Below is a small trained network, with its code and all its weights. Each question gives an input and a class and asks what happens when units are switched off, that is, made to give their printed mean instead of their output.

import numpy as np


def w(rows, s, z=0):
    codes = np.array(rows[::2]) - 128.0
    scale = np.full(codes.shape[1], s)
    scale[-1] = z or s
    return codes * scale


def norm(h):
    return h / np.sqrt((h * h).mean(-1, keepdims=True) + 1e-5)


def f(y):
    return np.maximum(y, 0)


def log_softmax(a):
    a = a - a.max(-1, keepdims=True)
    return a - np.log(np.exp(a).sum(-1, keepdims=True))


def net(x, mask):
    res = np.array(x, float).reshape(1, 3) / 4 @ E
    u = 0
    for l in range(4):
        y = f(norm(res) @ A[l][:, :-1].T + A[l][:, -1])
        res = res + np.where(mask[u : u + 3], y, B[l][:, -1]) @ B[l][:, :-1]
        u += 3
    return log_softmax(norm(res)[-1] @ U[:, :-1].T + U[:, -1])


A, B = {}, {}
E = w([
[234,116,79,82],'x0',
[137,237,153,81],'x1',
[61,166,120,254],'x2',
],0.01)
A[0] = w([
[169,203,254,115,95],'L0N0',
[126,137,103,126,3],'L0N1',
[159,26,29,150,1],'L0N2',
],0.0063,0.0028)
B[0] = w([
[173,53,148,102,251],'L0N0',
[122,59,169,161,128],'L0N1',
[202,62,124,255,232],'L0N2',
],0.0077,0.0025)
A[1] = w([
[116,143,123,121,5],'L1N0',
[167,192,95,124,50],'L1N1',
[5,115,139,140,103],'L1N2',
],0.014,0.0022)
B[1] = w([
[107,196,106,30,129],'L1N0',
[100,203,242,1,197],'L1N1',
[120,214,247,21,255],'L1N2',
],0.0079,0.0054)
A[2] = w([
[191,126,146,108,75],'L2N0',
[252,144,120,67,253],'L2N1',
[118,69,100,130,40],'L2N2',
],0.014,0.0044)
B[2] = w([
[157,124,177,6,162],'L2N0',
[2,121,87,99,249],'L2N1',
[185,138,149,138,141],'L2N2',
],0.0092,0.013)
A[3] = w([
[9,183,184,183,192],'L3N0',
[134,159,135,113,113],'L3N1',
[187,147,136,39,253],'L3N2',
],0.016,0.0057)
B[3] = w([
[78,80,28,24,247],'L3N0',
[155,9,95,179,149],'L3N1',
[42,49,26,118,218],'L3N2',
],0.011,0.015)
U = w([
[198,239,169,142,1],'0',
[152,216,207,143,16],'1',
[210,73,110,248,105],'2',
[36,118,83,58,223],'3',
],0.016,0.0065)

Each question gives the input, the list of numbers given to net, and the class t.
The units are the neurons (one row each of A and B). Each row of codes is followed by its name. A weight is (code - 128) times the scale printed after its matrix; where a second scale follows, it is the last column's (A, B and U).
mask holds one flag per neuron, layer by layer. A switched-off neuron (its flag False) gives its mean, the last column of its row in B, instead of its output. The means were averaged over made-up inputs and are rounded, as every weight is.
A unit's drop is (log p(t) with every unit on - log p(t) with that unit switched off) / (log p(t) with every unit on - log p(t) with every unit switched off).
The circuit of an input: a set's keep is (log p(t) with only the set's units on - log p(t) with every unit switched off) / (log p(t) with every unit on - log p(t) with every unit switched off). Starting from all 12 units, units are removed one at a time, each time the one whose removal leaves the highest keep (on an exact tie, the one counted first), for as long as the keep stays at least 0.8.
units of the circuit, in order: the units of the circuit, biggest drop first
unit that matters most: the unit with the biggest drop
top k neurons: the k neurons with the biggest drops, biggest first
drop of u: that unit's drop, to one decimal
input [8,-4,1], class 2: top 2 neurons -> [L0N2; L1N2]
input [4,-3,1], class 2: units of the circuit, in order -> [L0N2; L1N2; L3N0; L3N2]
input [0,-3,1], class 2: unit that matters most -> L0N2
input [-3,-8,-6], class 2: top 2 neurons -> [L3N0; L1N2]
input [0,-7,2], class 2: top 2 neurons -> [L2N1; L3N0]
input [-2,-6,-5], class 2: top 2 neurons -> [L1N2; L3N0]
input [-3,-8,-1], class 2: top 2 neurons -> [L2N1; L0N2]
input [3,-7,2], class 2: drop of L3N0 -> 0.1
input [5,-5,5], class 2: drop of L3N0 -> 0.1
input [2,-1,3], class 2: drop of L3N2 -> 0.2
input [3,-5,-1], class 2: drop of L1N2 -> 0.6
